Below is a small trained network, with its code and all its weights. Each question gives an input and a class and asks what happens when units are switched off, that is, made to give their printed mean instead of their output.

import numpy as np


def w(rows, s, z=0):
    codes = np.array(rows[::2]) - 128.0
    scale = np.full(codes.shape[1], s)
    scale[-1] = z or s
    return codes * scale


def f(y):
    return np.maximum(y, 0)


def log_softmax(a):
    a = a - a.max(-1, keepdims=True)
    return a - np.log(np.exp(a).sum(-1, keepdims=True))


def net(x, mask):
    res = np.array(x, float).reshape(1, 7) / 4 @ E
    y = f(res @ A[0][:, :-1].T + A[0][:, -1])
    res = res + np.where(mask, y, B[0][:, -1]) @ B[0][:, :-1]
    return log_softmax(res[-1] @ U[:, :-1].T + U[:, -1])


A, B = {}, {}
E = w([
[202,89,115,168,172,248,158,145,152,195,68],'x0',
[125,128,121,130,128,128,123,130,130,138,134],'x1',
[98,211,32,176,141,116,159,181,74,110,77],'x2',
[127,123,118,133,132,112,131,121,133,139,131],'x3',
[116,114,105,144,128,126,122,138,142,139,148],'x4',
[121,135,125,131,131,127,132,128,141,137,134],'x5',
[110,124,79,100,148,150,30,64,198,75,68],'x6',
],0.015)
A[0] = w([
[102,205,33,154,179,129,154,162,68,101,91,134],'neuron 1',
[111,204,66,199,147,124,137,185,89,123,83,114],'neuron 2',
[150,76,173,109,131,131,125,96,156,124,172,221],'neuron 3',
[207,64,149,133,143,151,192,149,145,209,147,129],'neuron 4',
[54,146,109,101,104,104,61,82,158,63,121,128],'neuron 5',
[108,158,101,73,113,102,95,106,152,86,137,127],'neuron 6',
[91,143,170,116,79,54,160,143,50,112,213,222],'neuron 7',
[173,112,152,161,121,142,171,166,115,187,113,107],'neuron 8',
[168,91,64,130,173,184,84,79,195,134,9,1],'neuron 9',
[85,153,56,112,107,95,99,144,104,92,115,74],'neuron 10',
[119,90,182,93,101,110,59,69,194,106,184,184],'neuron 11',
[159,142,100,164,113,151,187,197,89,176,84,68],'neuron 12',
],0.011,0.0072)
B[0] = w([
[68,141,51,176,88,32,153,106,125,114,39,210],'neuron 1',
[149,135,12,139,122,76,170,142,105,145,39,204],'neuron 2',
[211,107,247,138,154,184,177,158,122,192,186,200],'neuron 3',
[105,168,225,174,172,186,55,70,124,59,147,208],'neuron 4',
[148,32,150,187,206,42,124,86,115,88,31,210],'neuron 5',
[113,121,133,186,177,59,94,103,145,130,59,183],'neuron 6',
[86,200,103,10,62,170,177,216,180,208,188,250],'neuron 7',
[166,100,145,187,163,128,51,82,98,100,115,183],'neuron 8',
[58,191,46,1,41,113,196,190,159,210,230,208],'neuron 9',
[84,141,113,133,83,130,117,95,181,84,87,174],'neuron 10',
[193,13,116,119,199,105,194,146,113,229,132,236],'neuron 11',
[199,73,134,197,164,121,165,179,24,167,50,194],'neuron 12',
],0.0081,0.024)
U = w([
[120,141,155,30,98,163,170,166,155,183,254,252],'0',
[165,54,125,194,194,110,168,137,61,149,66,85],'1',
[70,245,64,105,14,124,171,188,107,138,132,134],'2',
[76,140,107,178,119,83,97,22,145,23,66,50],'3',
[146,130,214,192,163,214,69,101,95,96,176,113],'4',
],0.0091,0.0036)

Each question gives the input, the list of numbers given to net, and the class t.
The units are the neurons (one row each of A and B). Each row of codes is followed by its name. A weight is (code - 128) times the scale printed after its matrix; where a second scale follows, it is the last column's (A, B and U).
mask holds one flag per neuron, in row order. A switched-off neuron (its flag False) gives its mean, the last column of its row in B, instead of its output. The means were averaged over made-up inputs and are rounded, as every weight is.
A unit's drop is (log p(t) with every unit on - log p(t) with that unit switched off) / (log p(t) with every unit on - log p(t) with every unit switched off).
The circuit of an input: a set's keep is (log p(t) with only the set's units on - log p(t) with every unit switched off) / (log p(t) with every unit on - log p(t) with every unit switched off). Starting from all 12 units, units are removed one at a time, each time the one whose removal leaves the highest keep (on an exact tie, the one counted first), for as long as the keep stays at least 0.8.
circuit, biggest first: the units of the circuit, biggest drop first
top k neurons: the k neurons with the biggest drops, biggest first
drop when u is switched off: that unit's drop, to one decimal
input [-8,5,-1,-5,-7,-2,7], class 1: circuit, biggest first => neuron 11
input [6,-1,0,-5,7,-1,-1], class 4: circuit, biggest first => neuron 4; neuron 11
input [4,-4,-6,4,-8,1,1], class 0: top 2 neurons => neuron 9; neuron 5
input [7,4,0,7,8,4,-1], class 4: top 2 neurons => neuron 4; neuron 11
input [3,-7,0,5,8,-2,-8], class 4: top 2 neurons => neuron 4; neuron 11
input [-7,6,-8,-1,8,1,1], class 1: top 2 neurons => neuron 5; neuron 11
input [0,-8,-2,8,-5,-4,-7], class 0: top 2 neurons => neuron 7; neuron 5
input [6,4,-2,1,3,-3,1], class 0: top 2 neurons => neuron 9; neuron 5
input [-7,2,0,6,-2,-7,-5], class 0: top 3 neurons => neuron 1; neuron 2; neuron 7
input [4,-5,0,2,4,3,-5], class 4: top 2 neurons => neuron 4; neuron 11
input [3,-4,1,1,-5,-4,3], class 2: top 2 neurons => neuron 11; neuron 3
input [0,4,0,-1,-1,-4,0], class 0: top 2 neurons => neuron 5; neuron 1
input [-1,4,1,-8,2,6,8], class 3: top 3 neurons => neuron 5; neuron 12; neuron 3
input [5,6,2,-6,3,-8,1], class 2: circuit, biggest first => neuron 9
input [-1,1,3,-3,0,-4,3], class 3: drop when neuron 7 is switched off => 0.2
input [1,7,-4,5,3,-3,-1], class 4: drop when neuron 9 is switched off => 0.4
input [-8,-6,-4,3,-7,7,4], class 1: drop when neuron 5 is switched off => 0.3
